Here is a tiny trained network, its code and every weight. The questions are about switching its units off for an input and a class, where a switched-off unit gives its printed mean instead of its output.

import numpy as np


def w(rows, s, z=0):
    codes = np.array(rows[::2]) - 128.0
    scale = np.full(codes.shape[1], s)
    scale[-1] = z or s
    return codes * scale


def f(y):
    return y / 2 * (1 + np.tanh(0.7978845608 * (y + 0.044715 * y**3)))


def log_softmax(a):
    a = a - a.max(-1, keepdims=True)
    return a - np.log(np.exp(a).sum(-1, keepdims=True))


def net(x, mask):
    res = np.array(x, float).reshape(1, 5) / 4 @ E
    y = f(res @ A[0][:, :-1].T + A[0][:, -1])
    res = res + np.where(mask, y, B[0][:, -1]) @ B[0][:, :-1]
    return log_softmax(res[-1] @ U[:, :-1].T + U[:, -1])


A, B = {}, {}
E = w([
[90,158,105,138],'x0',
[102,36,117,182],'x1',
[19,40,113,35],'x2',
[89,207,129,139],'x3',
[124,144,2,61],'x4',
],0.0095)
A[0] = w([
[199,189,131,180,62],'n1',
[241,175,140,188,254],'n2',
[143,46,113,182,175],'n3',
[174,99,225,162,192],'n4',
[129,74,156,191,126],'n5',
[118,85,240,215,214],'n6',
[29,206,146,132,170],'n7',
[127,96,140,8,216],'n8',
[148,123,171,138,51],'n9',
],0.013,0.0029)
B[0] = w([
[253,59,170,185,208],'n1',
[123,1,142,138,246],'n2',
[104,235,156,191,176],'n3',
[71,119,158,208,207],'n4',
[116,149,148,179,176],'n5',
[45,113,136,131,238],'n6',
[18,169,36,136,190],'n7',
[136,41,169,79,202],'n8',
[107,193,160,231,144],'n9',
],0.01,0.014)
U = w([
[154,124,129,12,160],'0',
[209,172,146,154,109],'1',
[188,253,182,86,8],'2',
[92,205,149,175,137],'3',
[89,226,59,71,124],'4',
[207,148,154,181,155],'5',
],0.012,0.013)

Each question gives the input, the list of numbers given to net, and the class t.
The units are the neurons (one row each of A and B). Each row of codes is followed by its name. A weight is (code - 128) times the scale printed after its matrix; where a second scale follows, it is the last column's (A, B and U).
mask holds one flag per neuron, in row order. A switched-off neuron (its flag False) gives its mean, the last column of its row in B, instead of its output. The means were averaged over made-up inputs and are rounded, as every weight is.
A unit's drop is (log p(t) with every unit on - log p(t) with that unit switched off) / (log p(t) with every unit on - log p(t) with every unit switched off).
The circuit of an input: a set's keep is (log p(t) with only the set's units on - log p(t) with every unit switched off) / (log p(t) with every unit on - log p(t) with every unit switched off). Starting from all 9 units, units are removed one at a time, each time the one whose removal leaves the highest keep (on an exact tie, the one counted first), for as long as the keep stays at least 0.8.
units of the circuit, in order: the units of the circuit, biggest drop first
most important unit: the unit with the biggest drop
k most important neurons: the k neurons with the biggest drops, biggest first
drop of u: that unit's drop, to one decimal
input [-4,2,3,-8,0], class 3: units of the circuit, in order : n3
input [-5,5,-2,8,2], class 1: 2 most important neurons : n6, n4
input [-1,6,-2,-6,3], class 3: 2 most important neurons : n1, n3
input [7,3,5,-4,1], class 0: 3 most important neurons : n8, n4, n7
input [0,2,1,2,7], class 0: units of the circuit, in order : n3, n4
input [8,0,4,-2,-2], class 4: units of the circuit, in order : n2, n1, n4
input [1,-2,-1,2,8], class 4: 2 most important neurons : n2, n1
input [1,4,8,2,0], class 0: 2 most important neurons : n8, n4
input [0,0,6,7,5], class 4: 3 most important neurons : n7, n2, n1
input [-1,7,-6,-8,-2], class 3: units of the circuit, in order : n3, n6
input [-5,-2,-4,1,8], class 0: 3 most important neurons : n4, n3, n9
input [-8,2,-1,1,0], class 3: 2 most important neurons : n1, n8
input [7,-2,-4,4,-3], class 5: 2 most important neurons : n1, n2
input [-7,3,-3,1,5], class 0: units of the circuit, in order : n4
input [6,0,-6,8,5], class 5: 3 most important neurons : n1, n2, n6
input [-5,2,5,6,2], class 0: 2 most important neurons : n8, n3
input [-3,8,-7,3,-8], class 3: 2 most important neurons : n6, n4
input [3,1,-6,6,1], class 5: 2 most important neurons : n1, n2
input [0,4,4,5,3], class 4: 3 most important neurons : n2, n1, n7
input [5,7,-7,-1,-8], class 3: most important unit : n6
input [8,7,3,0,5], class 4: drop of n2 : 0.3
input [6,7,-8,8,1], class 5: drop of n1 : 0.4
input [0,-6,-4,7,6], class 5: drop of n6 : 0.2
input [8,7,6,4,3], class 4: drop of n7 : 0.1
